Here are made-up objects, facts about them, and rows of numbers that follow some of those facts. Name the object behind each unnamed row.

There are 4 kinds of fact about the objects: γ, θ, ζ, Σ.
γ: sits directly inside; θ: belongs to class; ζ: uses; Σ: is of sort
[tekal, damin, stibek, deveres, puman] γ zeskel
[dekis, zagris, skeklel, brezan, tirel] γ grodren
[sugus, lisutrar, mabre, fleflukla, nibrir] γ nutron
[driplo, brulu, skotrin, tudim, zevugren] γ bogre
[troflor, gilo, skifu] γ trugrir
[raflo, grame, plame] γ betis
[fopaflor, graflami, bralu, brital, plaklor] γ dokisus
[klaklur, zaribil, grubremur] γ kinu
[noplor, fafli, koplar] γ stasenek
[plado, simus, detril, grokil, zeskek, flaboska] γ puplimel
[beklek, brore, luden, naskas, puplum] γ duklu
[flovon, nufladrer] γ moliplel
[ritrus, litu, deber] γ laster
[ridrim, flera, tuzen, gidobra] γ plemon
[stoka, lasonum, gogi] γ bropos
[zuste, bremol, tripo, stotes, flabrek] γ stemom
[klebekluk, puflil, grumo, ziklom, gada] γ nagik
[rigror, drunun, siklo, letras, fadruplol] γ plastabes
[trigri, trikor, gudru, britrur] γ podrum
[bedir] γ zufe
[sadu] γ brofu
[fleto, taske, draga, trines, kastu] γ geli
[riro, fligu, traka, rerum] γ rimo
[stasken, stesuplil] γ zedrafle
[boto, grolo, zabrifum, brigrozus, tesa] γ gemen
[dazeplel, skalil, dutru, mimum] γ poskul
[plira, stelem, dorupam] γ flabis
[stasus, lobru, suve, kleklakem, gukul] γ klastugros
[pleflito, magibrur, flatobar] γ skika
[fligris, grigok, midra, nabrir, gridos] γ brerok
[skistubos, rineskor] γ batrokal
[trosti, klidak] γ staflil
[nonus, leklek, damoklik, doluzen, gopen] γ trezor
[flogrir, tritir] γ fiklil
[batek, sebok, leste, postu] γ dudristul
[nubrul, klavom, pudrir, skori] γ skize
[bizar] γ fufen
[stalis, drestal] γ bupok
θ a <- tekal, dekis, sugus, fopaflor, damin, noplor, beklek, flovon, brulu, grame, stoka, zuste, trigri, sadu, stasken, bremol, tripo, boto, zagris, litu, tudim, dazeplel, pleflito, fligris, skistubos, deveres, skalil, lobru, trosti, flogrir, magibrur, fafli, taske, koplar, draga, lasonum, bralu, gilo, batek, stotes, naskas, nufladrer, flatobar, bizar, flabrek, stalis, flaboska, zabrifum, midra, damoklik, letras, grubremur, brezan, trines, drestal, kastu, tirel, fadruplol, sebok, nabrir, stesuplil, klidak, plaklor, gogi, tritir, leste, brigrozus, tesa, postu
θ b <- driplo, troflor, raflo, klaklur, stibek, graflami, plado, simus, brore, ritrus, ridrim, klebekluk, rigror, bedir, puflil, luden, drunun, fleto, riro, fligu, detril, grumo, skotrin, lisutrar, plira, stasus, grokil, zeskek, trikor, nonus, stelem, skeklel, mabre, flera, dorupam, zevugren, rineskor, traka, gudru, ziklom, siklo, dutru, suve, nubrul, leklek, mimum, zaribil, tuzen, grolo, klavom, grigok, puman, brital, britrur, fleflukla, plame, skifu, pudrir, kleklakem, deber, nibrir, gidobra, doluzen, gada, rerum, gopen, gukul, skori, puplum, gridos
tekal ζ [batek, mimum, pleflito, batrokal, bupok]
dekis ζ [grubremur]
fopaflor ζ [plame, brital]
simus ζ [zeskel, puman, bremol]
beklek ζ [flera]
flovon ζ [damoklik, zeskek]
trigri ζ [podrum, deveres, flera]
puflil ζ [siklo, flera, klebekluk]
luden ζ [graflami, puman]
sadu ζ [mabre, raflo, nagik]
drunun ζ [bedir]
fleto ζ [bralu, nabrir]
riro ζ [dorupam, bralu, bogre, gemen]
tripo ζ [dorupam, staflil]
boto ζ [dutru, flabis]
stasus ζ [sebok, ritrus]
flogrir ζ [stalis, letras, gogi]
taske ζ [mabre, grame]
rineskor ζ [geli, bropos, skika]
gudru ζ [noplor, zeskek]
gilo ζ [bralu, puplum, stesuplil]
stotes ζ [traka, skalil]
ziklom ζ [britrur, grame]
suve ζ [flabrek]
nufladrer ζ [litu, stemom, grodren, puman]
nubrul ζ [trugrir, detril, bedir]
leklek ζ [kastu, flabis, pleflito, poskul]
grolo ζ [dorupam, gridos, skifu, magibrur]
klavom ζ [klaklur]
midra ζ [zabrifum, plastabes]
fufen ζ [batrokal]
brezan ζ [stibek, rerum]
brerok ζ [stibek]
tirel ζ [podrum]
fadruplol ζ [litu, bogre, flaboska]
deber ζ [kinu, noplor, stesuplil, rerum]
nutron ζ [dutru, nabrir, koplar]
gopen ζ [troflor, traka, gidobra]
klidak ζ [leste, grame]
rimo ζ [lasonum, brulu, mimum]
gukul ζ [duklu, brofu, plaklor, flera, skalil]
tritir ζ [brulu, bralu, gemen]
brigrozus ζ [zagris]
postu ζ [noplor, flaboska]
{tekal, tuzen, brital, deber} Σ k
{dekis, raflo, ridrim, fligris, zabrifum, damoklik, postu, puplum} Σ o
{driplo, nubrul} Σ r
{fopaflor, beklek} Σ p
{damin, plado, stoka, stasken, dazeplel, plira, pleflito, trikor, trosti, koplar, traka, naskas, klavom, grigok, grubremur, brezan, sebok, gidobra, plaklor, tritir, brigrozus} Σ c
{klaklur, puflil, sadu, fligu, detril, deveres, flogrir, dorupam, siklo, flatobar, leklek, fleflukla, kleklakem, nabrir, skori} Σ f
{stibek, graflami, fleto, skistubos, mabre, suve, plame, tesa} Σ l
{flovon, grumo, zagris, zevugren} Σ q
{brulu, lisutrar, lobru, flera, zaribil, stalis, gogi} Σ e
{brore, riro, litu, tudim, skeklel, draga, rineskor, gudru, gilo, ziklom, mimum, flaboska, letras, stesuplil, klidak, gridos} Σ d
{rigror, bremol, lasonum, skifu, drestal, doluzen} Σ g
{trigri, fafli, bizar, puman, pudrir, gukul} Σ h
{bedir, zeskek, nonus, stotes, dutru, trines} Σ j
{drunun, skotrin, skalil, bralu, gada, gopen} Σ i
{nufladrer, kastu} Σ n
{flabrek, rerum} Σ m

Some rows with their names:
[ 33 -16  20  15  54  14  -9  34 -44   6   3 -19  -4  -3 -29  11   7   1
 -10 -19  -3 -11 -10 -10  11  20]: kastu
[ 15 -20  -9 -10  25   5 -12  34 -18 -10 -10 -23  -6  -2  22 -13   4   9
   0  -9  -1 -34  -9 -12   5  -5]: grigok
[ -3  33   7 -11 -27 -16   5 -25 -17 -13  -1  24  -9  21  16 -31   5  21
  15 -24   2   0  -9   6   9  17]: brofu
[ -4  33  -7  -9   8  -9   5  -9 -21 -15   6  12  -1 -19 -25 -38 -12 -14
  -5 -30   2 -14   4  10 -19  14]: trigri
[-16  28  -9  -7 -23  -5  11 -68  37   7  15  19  13 -25 -20  -7 -25 -27
 -14  15  -1  40  13   8 -13  10]: flovon
[ 26 -16 -11  16  51  14 -11  33 -55 -15   8 -42 -18 -30 -30 -36 -21 -26
   0   5   0  21  11   6 -55 -12]: flogrir
[ -8 -10   5 -23 -15  11  -9 -68 -27  18 -12   3  14 -18  57 -33  -3   9
 -12  32  -2 -17   0   3   5 -27]: bedir
[ 27  16  15  19  45  -6 -10  33 -52 -17  11  -7  -7   3 -27 -40   5  17
 -10 -13   1 -33 -18   5   1   1]: plaklor
[-15  14 -12 -33 -21   0   3  21  44  -3  -4  20   9 -28  24  13  -4 -17
 -10  -6  -2  34  13  -1   1  13]: riro
[  0 -11  -9   7  -9   3  -7  38  -8 -15 -13 -49 -12  -8  -4 -26   4  15
  15  18   1 -13   5 -11 -15 -21]: skotrin
[ -5  -2  -3  18  -3   2   2 -25 -21  -5   8  -5  -5 -10 -30 -20  -9 -19
  -4  13  -1  11   8   9  -6  -7]: fafli
[-10  -3   6  23  -8  -4   2 -44  -8   5  13  12   9   9 -27 -14   0  -7
  -8   5  -1  -5  -2   7  11   2]: flabrek
[ -2  -8   9 -14  -3   0  -7  33  33   4  -8   6  10   5  35  46   5  20
  -8   9   2 -19 -10 -13  16   6]: skifu
[  2  25  11 -27  32  -6  -1 -44 -29  -3 -10  20  17 -23   5 -40 -19 -10
 -15 -28   0 -30 -12   9  -6  19]: stotes
[-15 -17  -8   7 -25  -2   1   8  17   5 -13  -7   2  17   4 -11   7  12
   9   2   1 -30   2  -2   9 -15]: britrur
[ 12 -15  -4  28  47   6  -9  36 -52 -12   3  -7  -5   4 -17  22   6  -8
  -8  -5  -5 -32 -16  -3  -2  19]: naskas
[-15  -4  -7  28 -13  -5  10  24   4 -10  -3   9  10  17 -26  12   2 -17
  -1 -29  -1 -34  -6   1  12  20]: midra
[ -9  -3   1   7 -25  -8   1  -4   3   7   0  25  -8  25   0   6   6   9
  15 -13   1   3  -3   5  12  16]: plastabes
[  3 -17  -9   1 -28 -10   9  13  38  -7 -12  22   3  -8  -9 -17   4  19
   7 -16   3 -19  -2 -13  11   0]: grokil
[-14  -6 -12  -5 -24 -10  -3  28  47 -13  -4  22   7   9  26  59   3   2
  -2 -12  -4 -34  -6  -6  15   7]: luden

Name these rows:
No name comes twice in this set of rows, the named rows included.
[ 28 -19 -12 -33  49  16 -12  41 -35 -15 -11 -36 -17 -33 -15 -38   1 -25
  14 -16  -7  41  14  -6 -39   5] => leklek
[ 22  -2  14  34  45   4  -6  38  13  -9  43  -5 -13  -8 -30  65   5   1
  -7  27   0  52   5  -3  13 -11] => bralu
[-13  10 -11 -31 -26  -8  -1  18  41  -4  -1  19   8 -23  30   9  -9 -10
  -7   9   0  15  12   3  -2  -8] => gudru
[  6   1  20  14  29   9   4  14  -9   9  -1   6  12   5 -23  50   6   5
 -11  -5  -2  -9 -12 -10   9  22] => lasonum
[ -9  21 -13 -32 -17 -11  -3  19   4 -16 -14  12  -2 -26  22 -49  -5  -1
   3 -35  -1 -24  11   7 -15   7] => gukul
[  4  -3  13 -30  -9  17  -7 -64 -16  19 -17  17  13 -33  52 -10   4   4
 -14  30  -6  20   7  -3  11  -4] => dutru
[-16 -11 -11 -12 -22  -6   3  25  31  -6 -15   1   8  14  -5 -15   3   4
   9 -18  -1 -32   5  -5  12  11] => stasus
[ 24 -10  14  14  47  11  -7  38 -31  -1  14 -19  -5 -10 -28  37   6  -3
  -9   5  -2   8  -6  -7   1  20] => koplar
[ 30 -13  -9  26  57  15 -11  30 -56 -15  20 -45 -16 -27 -33 -40 -15 -23
  -1  27   0  43  10   7 -50 -39] => flatobar
[ -3  -1  12  -5  28  10  -3 -59 -31  15  -8  14  18 -15  -4 -24 -16 -17
 -13  13  -1 -22  -5   8   1   5] => trines
[-13  17  10  33 -13  -8   4   4  33  -2  40  20   3  16 -20  69   3   9
 -10  32   2  30  -7   3  13  -6] => noplor
[-14  25  -3  -9  -9  -2  10  -5  34  -1  20  22   8 -24 -23  30 -14 -25
 -10  -6  -1  44  11   6  -4  24] => gilo

The same objects again, as new rows of numbers:
Known rows:
[ 42  -3  27  55  25  -4  26 -10  17 -31 -21 -22  17   2 -24   2  -5   4
 -16  12  39 -28  37  42  30   9]: flovon
[ -2  14  13 -11   2  -8  17  -7   4  -7  12 -20  -8   2 -13  10  26   2
  -2  12 -13   7   1 -15  -4   7]: dutru
[-23  -1   7 -23 -17 -16   8   4  -3 -14   0 -10   5  11  -8  18   7  -3
 -19   6   5 -13 -17  -1 -11   8]: dudristul
[ -5  12  11  -2  -3 -12  25  -1   6 -18   7 -22   1  -6 -24  21  24 -12
  -2  15  -3  -4   5   3   1  14]: lisutrar
[  2   4  21  52  26  11 -34 -12  10 -13 -12 -24 -21  20  16 -11   3  23
 -10   7  25  12  29  -3   2  14]: stotes
[-24 -23   9  50 -10   0 -24  -4   7 -13 -13 -24 -13  22  14  -5   4  21
 -30  10  27  19  24  11  16  -5]: tripo
[ -2   8  14  -3  -4  -9  30  -1   7 -19   7 -19   5  -7 -27  18  26 -12
  -5  16  -2  -5   3   2   1  17]: zaribil
[ -5  -5 -10  19  12  11 -33  -8   1 -13  -5 -35   0  -2  47 -18   7  31
 -34   5   6  36   9 -40   0   2]: leklek
[ 28  31  46  -2  27  -8  17 -17  10   7  10  -7 -32  30 -48   3  22  28
  29  10 -18 -10  15  -2  -6   4]: dazeplel
[ 18  -7  27  14   1  -6  32  -4  14 -27  -9   5  12   6 -74  21  18  -7
  16  17   9 -31   9  40  11  11]: zagris
[ 48  13  35  37  64 -30   8 -15  19 -32   1 -30  12  25  -5 -11  19  12
  14  12  11   1  58   2  20   3]: drunun
[ 42  15  10 -22  36 -20  11 -18   5 -17  26 -16   4   4 -15   6  19  26
  24   5 -26   3   6 -14  -2 -12]: puman
[-25   3   8 -15 -17 -19  -1   5  -1 -15  -1 -14   1  10  -4  20   3  -5
 -17   7   4 -13 -14  -1 -10   6]: plastabes
[ 32  21  45  38  52  -7 -12 -18  14  -2  -8 -19 -22  41 -16 -21  12  40
  10  10   8   7  49  -7   9   7]: brigrozus
[ 26   1  -4  37  83   0 -56 -31  13 -34  33 -17  -1  27  11 -17  23   9
  31  -1  30  31  42 -12  -8  24]: gukul
[-26  -2 -12 -15 -16  -4  -1  -7  -5  -1  28 -23 -17   8   8   6  22  22
 -15   6 -22  32 -10 -29  -7 -11]: dorupam
[-13   8 -20 -14  -2   5  -3  -4   2  -9  26 -30 -16  -4  18   8  15  36
 -18   9 -21  13 -28 -28 -15  11]: detril
[-23  -1   8 -20 -19 -17   4   3  -2 -13   2 -12   4  10  -8  17   6  -4
 -17   7   5 -12 -19   2 -11   8]: laster
[ -1   5  22  10 -13   3  18  -5   7  -9  -6  -8 -13   2 -41  18  15   5
   2  14   4 -14  -3  18  -1  10]: lobru
[-41 -13   3 -20 -25 -25   9   5  -4  -7  12  -9   0  32 -24  15  13  -3
 -21   7   2   4  -7   2   0  -2]: gemen

Name these rows:
No name comes twice in this set of rows, the named rows included.
[ 28  31  48   2  29  -6  13 -21  10   8  17 -13 -37  31 -37   4  25  23
  35   9 -12 -11  16   4  -9   8] => plaklor
[ -8  -7  17  36   3  13 -63  -2   4 -18 -34 -30 -22  12  58 -17   4  53
 -13   8   5  22  -2 -24  -6  -6] => sadu
[  1  -9   3  37   5   2  -1  -5   5 -22 -13 -44  11 -14  51  -6  12   3
 -38  10  30  11  14  -8  11  11] => luden
[-18  -2   4  -2 -18   0   1   6   4 -27  -9 -23   5 -16   8  18  24  -2
  -9  17  -9   3 -18 -11  -8   7] => britrur
[-20  -1 -13   0 -10   0  22   3   8 -21  17 -25  -1 -11  -1  18  17   9
 -22  16  -6  -3 -23   0  -4  21] => grokil
[ 47   6  35  25  67 -24   7 -17  18 -29   3 -21  17  23 -16 -16  24  11
  16  12  14   4  52   2  19  11] => gopen
[-16  -9  11  24   6 -17 -22   2   3 -21 -22 -29  12  20  34  -7  -2   6
 -38   5  32   3  11  -3   4   9] => fufen
[-19 -11  40  12 -27   4 -39  18  11 -35 -56 -18 -10  -5  21  13  22  26
  14  22 -15 -11 -32  -2 -14   2] => grame
[-19   8 -12  24  27  15 -20 -16  11 -28  32  -7  -6  -2 -31  19  33 -45
  19  11  36  10  14   5 -22  56] => flera
[-17   3   5 -22 -18 -15  14   1  -4 -11   1 -15   6   5 -10  17   1  -3
 -25   5   7 -16 -19   1  -9   6] => kinu
[ -1  13   8 -15   3  -3  20  -7   1  -7  11 -16  -1  -2 -23   8  25   6
  -3  12 -14   8  -4 -19  -7  11] => nonus
[ -9 -12  10  51  -5  13 -25  -6   8 -18 -22 -27  -9   4  27  -3  -1  17
 -28   8  31   6  13  11   9   6] => midra
[-25  -1   5 -19 -14 -13   0   2  -2 -15   1 -12   3   9 -11  18  10  -8
 -15   5  11 -12 -18   1 -15  12] => brofu
[-21   2  17 -19 -20 -20   7   0  -2 -12   2 -17   1  11   5  21  10  -8
 -14   6   8 -14 -19   5 -11   5] => dokisus

